Below are the code and all the weights of a small trained network. Each question names an input and a class and asks about switching units off, where a switched-off unit gives its printed mean instead of its output.

import numpy as np


def w(rows, s, z=0):
    codes = np.array(rows[::2]) - 128.0
    scale = np.full(codes.shape[1], s)
    scale[-1] = z or s
    return codes * scale


def norm(h):
    return h / np.sqrt((h * h).mean(-1, keepdims=True) + 1e-5)


def f(y):
    return np.maximum(y, 0)


def log_softmax(a):
    a = a - a.max(-1, keepdims=True)
    return a - np.log(np.exp(a).sum(-1, keepdims=True))


def net(x, mask):
    res = np.array(x, float).reshape(1, 7) / 4 @ E
    u = 0
    for l in range(3):
        y = f(norm(res) @ A[l][:, :-1].T + A[l][:, -1])
        res = res + np.where(mask[u : u + 10], y, B[l][:, -1]) @ B[l][:, :-1]
        u += 10
    return log_softmax(norm(res)[-1] @ U[:, :-1].T + U[:, -1])


A, B = {}, {}
E = w([
[224,92,164,165,205],'x0',
[134,23,146,184,32],'x1',
[127,125,123,127,133],'x2',
[127,127,132,126,126],'x3',
[126,226,135,253,128],'x4',
[121,119,106,128,144],'x5',
[127,125,120,127,134],'x6',
],0.0038)
A[0] = w([
[204,145,112,122,135,196],'0.n1',
[113,114,84,132,106,110],'0.n2',
[193,113,172,127,128,194],'0.n3',
[127,116,111,254,74,1],'0.n4',
[125,184,160,188,167,117],'0.n5',
[160,76,134,160,122,74],'0.n6',
[94,142,90,143,140,89],'0.n7',
[129,170,111,156,138,95],'0.n8',
[104,164,129,145,106,47],'0.n9',
[102,112,91,139,78,81],'0.n10',
],0.0091,0.0036)
B[0] = w([
[97,96,151,152,180,219],'0.n1',
[113,124,182,145,106,163],'0.n2',
[128,104,61,127,161,228],'0.n3',
[125,165,177,1,216,245],'0.n4',
[72,101,100,156,146,254],'0.n5',
[182,94,71,120,87,181],'0.n6',
[124,156,151,134,98,164],'0.n7',
[95,134,106,160,90,190],'0.n8',
[136,146,68,135,97,165],'0.n9',
[119,126,155,127,70,185],'0.n10',
],0.0074,0.0039)
A[1] = w([
[97,175,171,178,98,91],'1.n1',
[135,105,137,190,172,8],'1.n2',
[69,66,83,101,124,243],'1.n3',
[187,110,167,177,219,225],'1.n4',
[102,90,147,83,163,162],'1.n5',
[29,120,38,3,198,119],'1.n6',
[43,190,201,96,131,131],'1.n7',
[148,206,90,255,113,115],'1.n8',
[150,253,104,80,216,233],'1.n9',
[64,68,137,206,144,202],'1.n10',
],0.0052,0.0013)
B[1] = w([
[185,136,111,87,169,151],'1.n1',
[112,133,167,95,140,146],'1.n2',
[191,154,131,224,51,197],'1.n3',
[89,49,119,67,157,182],'1.n4',
[167,202,124,248,156,180],'1.n5',
[139,222,238,122,78,255],'1.n6',
[238,159,111,120,87,197],'1.n7',
[25,149,118,214,164,161],'1.n8',
[198,4,103,149,33,219],'1.n9',
[195,118,160,27,94,168],'1.n10',
],0.0039,0.0062)
A[2] = w([
[16,156,44,172,151,192],'2.n1',
[200,10,164,77,246,91],'2.n2',
[78,253,114,60,96,148],'2.n3',
[93,88,85,169,168,30],'2.n4',
[209,75,166,138,78,69],'2.n5',
[126,125,39,188,173,93],'2.n6',
[84,166,70,178,105,2],'2.n7',
[128,95,94,176,213,101],'2.n8',
[141,140,174,140,234,136],'2.n9',
[83,99,211,137,254,138],'2.n10',
],0.0063,0.0027)
B[2] = w([
[114,37,116,211,150,190],'2.n1',
[149,225,38,167,117,255],'2.n2',
[213,97,177,164,255,235],'2.n3',
[91,101,217,118,136,149],'2.n4',
[77,105,128,107,147,188],'2.n5',
[146,75,199,108,162,163],'2.n6',
[163,178,81,195,116,152],'2.n7',
[113,114,215,50,47,184],'2.n8',
[35,157,114,72,88,194],'2.n9',
[43,159,124,91,129,208],'2.n10',
],0.0064,0.0056)
U = w([
[223,152,216,97,149,228],'0',
[98,205,62,55,151,185],'1',
[168,124,122,241,183,66],'2',
[37,70,160,131,167,91],'3',
[140,35,165,85,10,5],'4',
[212,49,27,114,117,100],'5',
],0.014,0.0025)

Each question gives the input, the list of numbers given to net, and the class t.
The units are the neurons (one row each of A and B). Each row of codes is followed by its name. A weight is (code - 128) times the scale printed after its matrix; where a second scale follows, it is the last column's (A, B and U).
mask holds one flag per neuron, layer by layer. A switched-off neuron (its flag False) gives its mean, the last column of its row in B, instead of its output. The means were averaged over made-up inputs and are rounded, as every weight is.
A unit's drop is (log p(t) with every unit on - log p(t) with that unit switched off) / (log p(t) with every unit on - log p(t) with every unit switched off).
The circuit of an input: a set's keep is (log p(t) with only the set's units on - log p(t) with every unit switched off) / (log p(t) with every unit on - log p(t) with every unit switched off). Starting from the 12 units with the biggest drops (on a tie, the unit counted first), units are removed one at a time, each time the one whose removal leaves the highest keep (on an exact tie, the one counted first), for as long as the keep stays at least 0.8.
units of the circuit, in order: the units of the circuit, biggest drop first
unit that matters most: the unit with the biggest drop
top k neurons: the k neurons with the biggest drops, biggest first
top k neurons in layer l: the k neurons of layer l with the biggest drops, biggest first
drop when u is switched off: that unit's drop, to one decimal
input [2,0,-2,-3,0,-7,5], class 1: unit that matters most	0.n1
input [-7,5,4,2,6,-2,-4], class 0: units of the circuit, in order	[0.n4 2.n3]
input [-8,1,-8,-8,0,7,-3], class 4: top 2 neurons	[0.n4 0.n10]
input [1,7,-5,0,-7,5,-6], class 5: units of the circuit, in order	[2.n8 0.n6]
input [-8,4,2,-7,1,-4,-4], class 0: top 2 neurons	[1.n9 2.n3]
input [2,1,-3,3,-4,0,-7], class 5: top 2 neurons	[0.n4 0.n6]
input [-7,-1,0,3,-8,-6,-7], class 0: top 2 neurons	[1.n9 2.n3]
input [4,-1,-7,-3,-2,2,-4], class 1: top 2 neurons	[2.n2 0.n1]
input [-1,0,0,-7,-7,-3,6], class 0: top 3 neurons	[1.n6 1.n9 0.n6]
input [5,-8,6,1,1,-4,7], class 3: top 2 neurons	[0.n4 0.n5]
input [2,1,2,6,0,8,8], class 5: top 3 neurons	[0.n6 0.n4 2.n2]
input [3,3,-2,1,0,7,3], class 5: top 3 neurons	[0.n6 0.n3 0.n5]
input [4,8,1,3,2,8,0], class 1: top 2 neurons	[0.n4 1.n9]
input [1,3,5,-8,-8,0,-1], class 5: top 2 neurons in layer 0	[0.n4 0.n8]
input [-1,-2,-7,-4,1,6,-6], class 2: units of the circuit, in order	[0.n4]
input [5,7,8,3,3,7,2], class 1: top 2 neurons	[0.n4 2.n2]
input [7,-2,-7,-6,2,0,7], class 3: top 2 neurons in layer 0	[0.n4 0.n5]
input [0,-4,1,-1,3,3,4], class 2: drop when 1.n4 is switched off	0.1
input [3,-5,7,-2,4,-1,-7], class 3: drop when 0.n3 is switched off	0.0
input [4,4,2,-3,8,-6,5], class 1: drop when 0.n4 is switched off	1.0
input [4,-4,-1,5,-1,2,-7], class 1: drop when 2.n2 is switched off	0.3
input [6,-8,-7,5,-8,0,4], class 1: top neuron in layer 2	[2.n2]
input [1,7,-5,2,-7,2,-1], class 5: top 2 neurons	[1.n6 2.n8]
input [0,-8,5,8,6,-1,-4], class 2: top 2 neurons	[0.n8 2.n7]
input [-6,-3,-4,-4,1,-7,-2], class 2: top 2 neurons in layer 0	[0.n4 0.n9]
